Below is a small trained network, with its code and all its weights. Each question gives an input and a class and asks what happens when units are switched off, that is, made to give their printed mean instead of their output.

import numpy as np


def w(rows, s, z=0):
    codes = np.array(rows[::2]) - 128.0
    scale = np.full(codes.shape[1], s)
    scale[-1] = z or s
    return codes * scale


def norm(h):
    return h / np.sqrt((h * h).mean(-1, keepdims=True) + 1e-5)


def f(y):
    return y / 2 * (1 + np.tanh(0.7978845608 * (y + 0.044715 * y**3)))


def log_softmax(a):
    a = a - a.max(-1, keepdims=True)
    return a - np.log(np.exp(a).sum(-1, keepdims=True))


def net(x, mask):
    res = np.array(x, float).reshape(1, 8) / 4 @ E
    u = 0
    for l in range(3):
        y = f(norm(res) @ A[l][:, :-1].T + A[l][:, -1])
        res = res + np.where(mask[u : u + 9], y, B[l][:, -1]) @ B[l][:, :-1]
        u += 9
    return log_softmax(norm(res)[-1] @ U[:, :-1].T + U[:, -1])


A, B = {}, {}
E = w([
[112,138,196,131,126,96,124,126,136,2,170],'x0',
[129,129,127,127,128,127,130,128,127,128,128],'x1',
[128,129,127,130,125,128,127,129,128,128,128],'x2',
[128,128,127,129,127,129,128,128,128,128,129],'x3',
[62,137,130,235,200,172,163,159,70,117,107],'x4',
[128,131,130,128,129,127,128,130,127,128,130],'x5',
[128,125,128,129,127,129,129,127,129,128,126],'x6',
[93,80,132,102,120,116,238,196,172,141,162],'x7',
],0.0078)
A[0] = w([
[91,160,151,186,165,133,142,134,88,89,142,70],'0.n0',
[170,165,123,110,94,104,69,87,135,128,121,119],'0.n1',
[94,117,155,110,130,118,168,169,150,110,165,88],'0.n2',
[116,130,196,126,133,106,123,127,131,1,153,190],'0.n3',
[128,148,138,168,153,156,93,106,84,113,105,104],'0.n4',
[126,129,131,134,130,128,126,125,118,119,131,88],'0.n5',
[88,121,112,195,180,171,150,156,88,158,87,67],'0.n6',
[83,130,134,232,186,147,151,147,84,121,117,192],'0.n7',
[142,164,127,153,125,128,48,94,99,116,110,255],'0.n8',
],0.0088,0.0053)
B[0] = w([
[123,96,143,115,139,123,100,149,165,147,51,183],'0.n0',
[107,87,135,99,181,174,172,159,75,145,136,198],'0.n1',
[152,83,91,135,109,129,135,91,141,153,135,180],'0.n2',
[137,155,178,127,108,134,119,119,132,45,140,250],'0.n3',
[136,148,102,146,62,76,111,103,191,141,106,180],'0.n4',
[122,139,132,135,130,128,123,136,138,121,126,120],'0.n5',
[175,157,115,98,96,102,149,103,106,117,254,206],'0.n6',
[70,147,110,174,152,135,123,140,97,141,100,254],'0.n7',
[149,127,119,129,168,182,73,38,116,140,124,244],'0.n8',
],0.0081,0.009)
A[1] = w([
[90,157,178,118,86,48,168,255,151,78,144,31],'1.n0',
[88,195,146,188,156,93,141,130,80,77,184,77],'1.n1',
[187,119,145,98,114,165,104,96,144,112,112,59],'1.n2',
[187,170,169,147,159,156,30,42,97,62,80,68],'1.n3',
[117,138,134,162,220,177,104,131,57,112,120,5],'1.n4',
[162,147,101,110,155,130,56,85,106,156,72,52],'1.n5',
[108,97,103,133,151,76,115,115,141,154,134,82],'1.n6',
[97,138,97,176,148,120,132,170,118,184,17,128],'1.n7',
[120,157,143,132,130,119,158,198,110,113,137,17],'1.n8',
],0.0068,0.0028)
B[1] = w([
[137,62,92,173,137,138,163,62,127,130,114,167],'1.n0',
[149,101,133,95,144,167,102,134,150,149,58,180],'1.n1',
[129,121,141,106,151,131,163,142,89,130,160,157],'1.n2',
[103,155,133,99,104,114,150,255,127,132,151,254],'1.n3',
[152,130,127,125,68,69,136,121,180,124,125,170],'1.n4',
[128,79,143,152,149,115,189,93,135,113,133,190],'1.n5',
[130,135,111,118,123,141,128,131,120,153,121,126],'1.n6',
[162,145,126,98,110,102,148,112,112,101,206,148],'1.n7',
[116,107,129,138,125,145,154,129,128,124,125,124],'1.n8',
],0.0092,0.0081)
A[2] = w([
[181,82,112,76,146,155,144,92,147,170,132,79],'2.n0',
[113,114,69,124,96,104,195,220,165,215,117,77],'2.n1',
[162,116,221,123,69,101,131,133,225,3,94,3],'2.n2',
[193,111,164,48,61,161,152,148,180,93,204,141],'2.n3',
[96,95,148,195,202,146,161,104,117,67,53,38],'2.n4',
[140,108,116,77,82,81,156,221,234,185,72,33],'2.n5',
[78,164,116,182,156,122,224,239,70,115,136,46],'2.n6',
[86,145,102,137,188,153,118,163,85,178,89,124],'2.n7',
[186,114,95,41,137,120,126,126,132,238,140,70],'2.n8',
],0.0055,0.0028)
B[2] = w([
[132,102,168,135,140,109,99,133,153,124,99,194],'2.n0',
[109,183,129,85,104,112,105,180,125,114,108,200],'2.n1',
[138,111,65,146,163,110,155,77,107,255,143,233],'2.n2',
[174,168,93,127,104,94,130,103,138,131,129,253],'2.n3',
[105,84,140,144,77,195,112,125,173,92,120,158],'2.n4',
[138,185,86,157,83,128,91,130,151,97,108,160],'2.n5',
[134,93,182,81,155,168,142,136,94,129,157,165],'2.n6',
[164,112,130,109,123,62,176,124,154,133,140,168],'2.n7',
[91,84,149,156,131,151,92,149,154,109,72,242],'2.n8',
],0.0086,0.005)
U = w([
[163,6,159,73,201,170,77,96,116,191,72,214],'0',
[128,145,80,84,36,106,81,199,217,136,51,236],'1',
[133,188,30,215,147,108,109,44,88,210,146,56],'2',
[73,142,99,94,140,138,222,213,60,195,191,75],'3',
[194,204,178,22,141,129,109,133,68,63,209,115],'4',
[207,87,94,123,78,51,216,22,182,111,184,168],'5',
[57,212,186,203,146,128,45,169,130,56,71,2],'6',
[68,22,158,199,130,209,192,108,152,62,111,163],'7',
],0.012,0.00081)

Each question gives the input, the list of numbers given to net, and the class t.
The units are the neurons (one row each of A and B). Each row of codes is followed by its name. A weight is (code - 128) times the scale printed after its matrix; where a second scale follows, it is the last column's (A, B and U).
mask holds one flag per neuron, layer by layer. A switched-off neuron (its flag False) gives its mean, the last column of its row in B, instead of its output. The means were averaged over made-up inputs and are rounded, as every weight is.
A unit's drop is (log p(t) with every unit on - log p(t) with that unit switched off) / (log p(t) with every unit on - log p(t) with every unit switched off).
most important unit: the unit with the biggest drop
top k neurons: the k neurons with the biggest drops, biggest first
k most important neurons of layer l: the k neurons of layer l with the biggest drops, biggest first
drop of u: that unit's drop, to one decimal
input [-2,-6,-7,-8,-4,8,6,-3], class 0: most important unit : 0.n3
input [-8,-4,5,8,0,-7,-2,7], class 1: top 2 neurons : (0.n7; 0.n1)
input [-2,-1,-1,6,0,5,-4,-2], class 0: 3 most important neurons of layer 0 : (0.n3; 0.n8; 0.n7)
input [-6,-5,-5,-2,0,6,0,2], class 1: top 3 neurons : (0.n8; 0.n7; 0.n1)
input [-2,3,5,0,-1,1,7,1], class 1: top 3 neurons : (0.n3; 0.n7; 0.n8)
input [-1,0,-3,0,-8,-8,-7,2], class 1: top 2 neurons : (0.n8; 0.n3)
input [-4,-1,6,-3,0,-2,8,-4], class 0: 2 most important neurons of layer 0 : (0.n7; 0.n3)
input [2,4,7,-3,-8,-1,-2,0], class 4: top 3 neurons : (0.n1; 0.n4; 1.n4)
input [0,-1,-2,6,-3,-1,-5,8], class 1: 3 most important neurons of layer 0 : (0.n3; 0.n6; 0.n2)
input [0,3,-1,-1,-3,8,5,-2], class 0: top 2 neurons : (0.n1; 0.n3)
input [-1,-5,3,-2,-1,0,-3,-5], class 0: top 2 neurons : (0.n8; 0.n3)
input [0,1,4,5,-8,3,4,6], class 1: top 4 neurons : (0.n3; 0.n6; 1.n5; 2.n5)
input [-1,1,7,3,-7,0,3,7], class 1: top 2 neurons : (0.n3; 0.n6)
input [2,4,0,-1,3,3,7,0], class 6: most important unit : 0.n7
input [1,3,1,-2,1,-5,-6,4], class 7: 2 most important neurons of layer 0 : (0.n6; 0.n4)
input [1,0,3,-2,-8,3,-4,0], class 4: drop of 0.n0 : 0.3
input [-8,-6,2,5,-2,1,1,2], class 1: drop of 0.n8 : 3.9
input [-8,1,2,-8,-1,-6,-2,5], class 1: drop of 0.n8 : 0.1
input [-3,-1,-4,6,-1,-7,6,5], class 1: drop of 1.n8 : 0.0
input [-3,2,-2,-4,-8,-3,4,-7], class 0: most important unit : 0.n3
